Below is a small trained network, with its code and all its weights. Each question gives an input and a class and asks what happens when units are switched off, that is, made to give their printed mean instead of their output.

import numpy as np


def w(rows, s, z=0):
    codes = np.array(rows[::2]) - 128.0
    scale = np.full(codes.shape[1], s)
    scale[-1] = z or s
    return codes * scale


def f(y):
    return y / 2 * (1 + np.tanh(0.7978845608 * (y + 0.044715 * y**3)))


def log_softmax(a):
    a = a - a.max(-1, keepdims=True)
    return a - np.log(np.exp(a).sum(-1, keepdims=True))


def net(x, mask):
    res = np.array(x, float).reshape(1, 6) / 4 @ E
    y = f(res @ A[0][:, :-1].T + A[0][:, -1])
    res = res + np.where(mask, y, B[0][:, -1]) @ B[0][:, :-1]
    return log_softmax(res[-1] @ U[:, :-1].T + U[:, -1])


A, B = {}, {}
E = w([
[129,127,127,127,130,128,129,127,128,128,128],'x0',
[89,27,10,83,119,102,129,205,159,127,186],'x1',
[217,118,51,84,128,147,126,54,13,79,130],'x2',
[128,129,127,128,130,129,129,128,129,129,129],'x3',
[127,254,28,208,135,125,133,145,143,166,156],'x4',
[55,175,158,98,125,125,126,240,16,67,128],'x5',
],0.0039)
A[0] = w([
[127,131,124,131,129,130,126,129,128,128,129,96],'neuron 0',
[123,45,191,98,128,129,114,119,113,116,123,22],'neuron 1',
[127,127,128,128,127,128,128,128,127,128,128,126],'neuron 2',
[170,89,110,150,128,125,128,12,242,148,138,111],'neuron 3',
[87,135,179,146,130,134,133,192,215,145,121,62],'neuron 4',
[119,233,39,158,130,129,111,141,147,140,136,74],'neuron 5',
[124,41,193,99,128,129,115,119,111,116,124,24],'neuron 6',
[109,68,51,109,127,119,130,174,143,127,147,28],'neuron 7',
[128,128,128,128,128,129,128,128,128,128,128,128],'neuron 8',
[169,117,80,115,127,136,128,93,59,114,127,14],'neuron 9',
[112,78,70,111,124,115,123,165,139,127,162,2],'neuron 10',
[169,109,64,116,130,135,135,82,35,121,117,32],'neuron 11',
[124,36,196,99,128,129,113,119,109,115,125,28],'neuron 12',
[91,159,162,120,128,123,125,211,37,110,139,81],'neuron 13',
[123,223,47,162,131,127,115,141,143,140,139,63],'neuron 14',
[108,62,36,107,128,125,136,182,147,127,130,46],'neuron 15',
[168,116,80,117,127,137,128,93,59,113,127,14],'neuron 16',
[88,137,183,146,129,132,131,193,218,145,123,71],'neuron 17',
[89,155,155,124,126,129,128,206,46,103,132,61],'neuron 18',
[147,230,238,138,126,124,133,49,99,130,119,67],'neuron 19',
],0.011,0.00063)
B[0] = w([
[129,126,129,126,127,128,130,128,127,127,128,126],'neuron 0',
[146,132,141,135,125,126,205,130,122,130,133,184],'neuron 1',
[128,128,128,128,129,128,128,128,129,128,128,128],'neuron 2',
[119,130,6,85,129,138,112,177,133,145,79,247],'neuron 3',
[102,140,139,95,134,95,91,88,119,111,182,198],'neuron 4',
[153,113,158,123,123,125,233,128,119,124,131,208],'neuron 5',
[147,132,142,136,125,126,208,131,122,130,134,187],'neuron 6',
[140,129,169,175,127,157,81,131,124,127,99,197],'neuron 7',
[128,128,128,128,128,127,128,128,128,128,128,128],'neuron 8',
[98,139,139,108,132,102,104,108,136,122,165,177],'neuron 9',
[138,127,157,163,128,151,92,130,124,128,106,179],'neuron 10',
[87,142,142,98,133,92,96,101,137,120,181,198],'neuron 11',
[149,132,144,137,125,125,214,131,123,130,134,192],'neuron 12',
[132,122,34,101,129,137,112,145,152,150,91,218],'neuron 13',
[150,113,155,123,123,125,222,128,119,125,131,200],'neuron 14',
[141,133,178,184,127,160,74,132,124,127,95,208],'neuron 15',
[98,139,139,108,132,102,104,108,136,121,165,176],'neuron 16',
[99,141,138,94,133,94,90,88,118,111,185,202],'neuron 17',
[131,121,43,104,128,135,115,144,149,149,95,209],'neuron 18',
[140,109,195,207,125,170,44,146,126,123,98,254],'neuron 19',
],0.022,0.0055)
U = w([
[125,121,12,83,130,141,114,172,166,176,73,253],'0',
[144,118,203,220,123,183,64,134,115,115,95,147],'1',
[66,159,146,80,146,57,99,67,127,91,227,59],'2',
[177,111,157,130,112,120,254,132,100,127,140,41],'3',
],0.009,0.00024)

Each question gives the input, the list of numbers given to net, and the class t.
The units are the neurons (one row each of A and B). Each row of codes is followed by its name. A weight is (code - 128) times the scale printed after its matrix; where a second scale follows, it is the last column's (A, B and U).
mask holds one flag per neuron, in row order. A switched-off neuron (its flag False) gives its mean, the last column of its row in B, instead of its output. The means were averaged over made-up inputs and are rounded, as every weight is.
A unit's drop is (log p(t) with every unit on - log p(t) with that unit switched off) / (log p(t) with every unit on - log p(t) with every unit switched off).
The circuit of an input: a set's keep is (log p(t) with only the set's units on - log p(t) with every unit switched off) / (log p(t) with every unit on - log p(t) with every unit switched off). Starting from the 12 units with the biggest drops (on a tie, the unit counted first), units are removed one at a time, each time the one whose removal leaves the highest keep (on an exact tie, the one counted first), for as long as the keep stays at least 0.8.
circuit, biggest first: the units of the circuit, biggest drop first
unit that matters most: the unit with the biggest drop
k most important neurons: the k neurons with the biggest drops, biggest first
drop of u: that unit's drop, to one decimal
input [5,3,0,-3,-6,4], class 3: unit that matters most : neuron 3
input [2,-4,-3,-2,-3,6], class 0: 2 most important neurons : neuron 13; neuron 18
input [-8,1,2,5,-5,4], class 3: 4 most important neurons : neuron 3; neuron 12; neuron 6; neuron 1
input [0,-3,2,7,6,8], class 0: 2 most important neurons : neuron 13; neuron 18
input [7,-2,6,6,-3,6], class 0: 4 most important neurons : neuron 13; neuron 18; neuron 17; neuron 4
input [-5,5,7,1,-6,2], class 2: 2 most important neurons : neuron 11; neuron 19
input [6,8,-7,-1,4,-6], class 1: 3 most important neurons : neuron 15; neuron 7; neuron 10
input [2,2,6,2,-7,2], class 3: 3 most important neurons : neuron 12; neuron 6; neuron 1
input [-1,-2,5,0,8,6], class 3: 2 most important neurons : neuron 5; neuron 14
input [0,5,5,6,-8,7], class 3: 4 most important neurons : neuron 12; neuron 6; neuron 1; neuron 3
input [6,-1,6,-6,5,-5], class 2: 2 most important neurons : neuron 11; neuron 13
input [-1,4,2,8,-6,4], class 3: 2 most important neurons : neuron 3; neuron 19
input [4,3,0,1,6,-5], class 3: 3 most important neurons : neuron 5; neuron 14; neuron 13
input [-3,5,-4,8,4,-4], class 1: circuit, biggest first : neuron 15
input [0,8,5,-3,-6,-4], class 1: 2 most important neurons : neuron 15; neuron 7
input [-7,-2,-6,-8,-2,-5], class 2: 3 most important neurons : neuron 17; neuron 4; neuron 13
input [-8,-2,-6,8,-7,-1], class 3: drop of neuron 6 : 0.9
input [-8,4,-7,-6,5,0], class 2: drop of neuron 17 : 0.2
input [-3,-4,-7,5,-2,-5], class 2: drop of neuron 17 : 0.7
input [-4,6,0,-8,4,0], class 1: drop of neuron 4 : 0.0
input [2,-5,2,2,8,3], class 3: unit that matters most : neuron 5
